Here is a tiny trained network, its code and every weight. The questions are about switching its units off for an input and a class, where a switched-off unit gives its printed mean instead of its output.

import numpy as np


def w(rows, s, z=0):
    codes = np.array(rows[::2]) - 128.0
    scale = np.full(codes.shape[1], s)
    scale[-1] = z or s
    return codes * scale


def f(y):
    return y / 2 * (1 + np.tanh(0.7978845608 * (y + 0.044715 * y**3)))


def log_softmax(a):
    a = a - a.max(-1, keepdims=True)
    return a - np.log(np.exp(a).sum(-1, keepdims=True))


def net(x, mask):
    res = np.array(x, float).reshape(1, 8) / 4 @ E
    y = f(res @ A[0][:, :-1].T + A[0][:, -1])
    res = res + np.where(mask, y, B[0][:, -1]) @ B[0][:, :-1]
    return log_softmax(res[-1] @ U[:, :-1].T + U[:, -1])


A, B = {}, {}
E = w([
[100,10,80,118,168,151,119],'x0',
[194,184,132,177,67,35,145],'x1',
[176,126,118,196,101,204,125],'x2',
[168,81,174,109,72,170,130],'x3',
[187,158,37,75,135,190,59],'x4',
[135,104,156,92,61,173,165],'x5',
[115,109,142,208,144,103,8],'x6',
[93,137,192,129,221,154,127],'x7',
],0.011)
A[0] = w([
[186,163,160,67,144,147,78,79],'N0',
[68,139,204,109,147,61,195,62],'N1',
[141,83,146,204,67,97,120,101],'N2',
[144,27,140,189,68,103,109,77],'N3',
[130,85,185,138,143,123,150,34],'N4',
[153,118,124,61,109,181,173,102],'N5',
[131,56,123,182,133,122,116,84],'N6',
[110,140,127,158,126,138,153,75],'N7',
[151,204,167,190,81,83,142,36],'N8',
[145,151,171,125,140,121,150,124],'N9',
[134,63,90,38,117,195,218,104],'N10',
[145,181,179,114,115,154,96,76],'N11',
[96,113,108,176,170,155,97,9],'N12',
[148,115,121,139,147,133,142,78],'N13',
[174,164,46,86,164,79,116,26],'N14',
[61,76,209,123,172,89,197,112],'N15',
[171,139,36,93,185,69,105,48],'N16',
[156,126,119,106,159,162,118,139],'N17',
[102,112,103,91,105,206,182,56],'N18',
[94,134,56,163,198,137,29,138],'N19',
[93,104,147,94,148,85,178,54],'N20',
[158,78,170,138,143,122,140,28],'N21',
[32,128,153,106,173,66,211,79],'N22',
[80,102,102,178,197,157,70,24],'N23',
[108,105,119,151,162,138,97,3],'N24',
[155,127,161,83,149,124,127,66],'N25',
[91,79,161,176,178,172,64,58],'N26',
[134,95,100,83,122,180,182,70],'N27',
[134,159,139,172,114,119,168,59],'N28',
[149,58,113,141,85,97,114,56],'N29',
[162,218,181,215,97,85,202,42],'N30',
[91,131,145,110,139,100,165,50],'N31',
[43,148,153,99,126,104,157,27],'N32',
[67,65,159,182,219,152,104,141],'N33',
[159,177,191,69,100,190,56,48],'N34',
[120,116,118,123,120,155,152,70],'N35',
[117,131,122,140,125,140,135,82],'N36',
[152,61,132,106,144,187,204,126],'N37',
[127,96,119,105,92,156,157,56],'N38',
[131,97,105,92,131,183,187,64],'N39',
[173,144,8,94,156,79,100,55],'N40',
[92,97,82,78,115,192,182,99],'N41',
[146,65,88,133,65,79,87,46],'N42',
],0.011,0.0079)
B[0] = w([
[153,143,107,127,118,182,78,165],'N0',
[123,172,162,106,125,4,58,217],'N1',
[185,63,135,104,54,86,144,189],'N2',
[163,30,121,46,55,97,156,186],'N3',
[156,116,114,41,145,107,121,148],'N4',
[92,160,184,185,97,169,128,192],'N5',
[152,44,117,67,131,158,177,163],'N6',
[134,139,142,122,156,117,143,126],'N7',
[205,164,104,205,127,112,204,206],'N8',
[155,186,155,144,144,124,93,154],'N9',
[67,165,219,170,116,199,179,246],'N10',
[181,144,123,181,131,136,63,157],'N11',
[121,94,118,190,173,150,144,153],'N12',
[122,128,133,110,135,126,138,122],'N13',
[87,187,46,102,120,106,131,175],'N14',
[142,155,212,13,178,57,46,243],'N15',
[56,176,51,66,141,125,148,183],'N16',
[85,135,127,138,121,189,115,164],'N17',
[87,144,185,148,111,179,159,184],'N18',
[32,67,69,209,179,166,130,237],'N19',
[88,136,175,112,126,108,59,173],'N20',
[162,118,129,62,146,133,123,133],'N21',
[53,197,181,113,122,50,21,230],'N22',
[115,39,110,209,203,144,136,188],'N23',
[121,96,110,165,141,125,138,140],'N24',
[112,111,143,143,127,127,84,131],'N25',
[157,27,108,139,177,160,103,197],'N26',
[88,152,178,145,113,183,182,182],'N27',
[155,133,144,136,155,97,145,150],'N28',
[95,107,121,77,70,126,133,152],'N29',
[239,180,103,224,177,66,199,229],'N30',
[104,133,151,129,122,89,82,152],'N31',
[104,148,157,160,145,74,86,163],'N32',
[168,37,135,108,254,100,124,246],'N33',
[183,148,128,153,88,176,14,176],'N34',
[117,120,149,121,122,135,143,134],'N35',
[127,126,134,118,136,127,128,120],'N36',
[139,135,202,89,135,173,167,211],'N37',
[104,122,177,136,96,146,124,151],'N38',
[108,159,207,148,118,158,183,180],'N39',
[63,191,33,41,92,119,145,194],'N40',
[88,172,178,167,152,170,197,205],'N41',
[54,110,126,134,46,106,131,166],'N42',
],0.0074,0.013)
U = w([
[55,149,218,134,140,213,181,156],'0',
[168,46,189,30,178,121,143,2],'1',
[122,57,114,126,8,103,140,140],'2',
[70,151,197,93,187,39,61,158],'3',
[35,183,21,88,137,135,139,141],'4',
[66,28,106,158,246,158,107,128],'5',
[196,185,120,209,148,68,181,154],'6',
[150,155,121,149,108,210,1,119],'7',
],0.0081,0.0067)

Each question gives the input, the list of numbers given to net, and the class t.
The units are the neurons (one row each of A and B). Each row of codes is followed by its name. A weight is (code - 128) times the scale printed after its matrix; where a second scale follows, it is the last column's (A, B and U).
mask holds one flag per neuron, in row order. A switched-off neuron (its flag False) gives its mean, the last column of its row in B, instead of its output. The means were averaged over made-up inputs and are rounded, as every weight is.
A unit's drop is (log p(t) with every unit on - log p(t) with that unit switched off) / (log p(t) with every unit on - log p(t) with every unit switched off).
The circuit of an input: a set's keep is (log p(t) with only the set's units on - log p(t) with every unit switched off) / (log p(t) with every unit on - log p(t) with every unit switched off). Starting from the 12 units with the biggest drops (on a tie, the unit counted first), units are removed one at a time, each time the one whose removal leaves the highest keep (on an exact tie, the one counted first), for as long as the keep stays at least 0.8.
circuit, biggest first: the units of the circuit, biggest drop first
top k neurons: the k neurons with the biggest drops, biggest first
drop of u: that unit's drop, to one decimal
input [8,0,-6,6,-3,-8,-2,-7], class 1: circuit, biggest first -> (N3)
input [6,1,-5,6,-8,4,2,-5], class 1: circuit, biggest first -> (N3, N15)
input [-8,0,-2,-8,5,8,6,-3], class 6: top 3 neurons -> (N8, N22, N15)
input [8,-6,4,3,1,-8,-7,8], class 0: top 3 neurons -> (N10, N37, N39)
input [-5,0,0,6,8,-6,-6,-1], class 7: top 2 neurons -> (N34, N0)
input [3,8,3,5,6,-2,-3,-4], class 4: top 3 neurons -> (N40, N14, N16)
input [-5,-5,7,5,6,-7,-2,7], class 7: top 3 neurons -> (N34, N0, N11)
input [-8,-4,2,-7,8,1,8,-1], class 4: top 3 neurons -> (N40, N19, N16)
input [2,8,-2,6,-7,3,-1,-5], class 2: top 4 neurons -> (N3, N2, N29, N42)
input [5,0,-4,2,-4,-3,4,7], class 5: top 2 neurons -> (N33, N26)
input [-1,-4,-6,0,5,-6,-8,-2], class 0: top 3 neurons -> (N10, N41, N5)
input [-7,4,-7,7,3,2,4,-1], class 6: top 2 neurons -> (N8, N30)
input [-4,3,7,8,6,3,-3,6], class 7: top 3 neurons -> (N34, N11, N0)
input [6,-6,-4,1,8,4,2,2], class 0: circuit, biggest first -> (N10)
input [-2,4,-7,2,2,8,7,6], class 7: drop of N33 -> 0.1
input [-4,0,-7,8,8,-6,7,-2], class 4: drop of N40 -> 0.3
input [-2,3,-8,5,-6,3,2,-7], class 2: drop of N33 -> 0.4
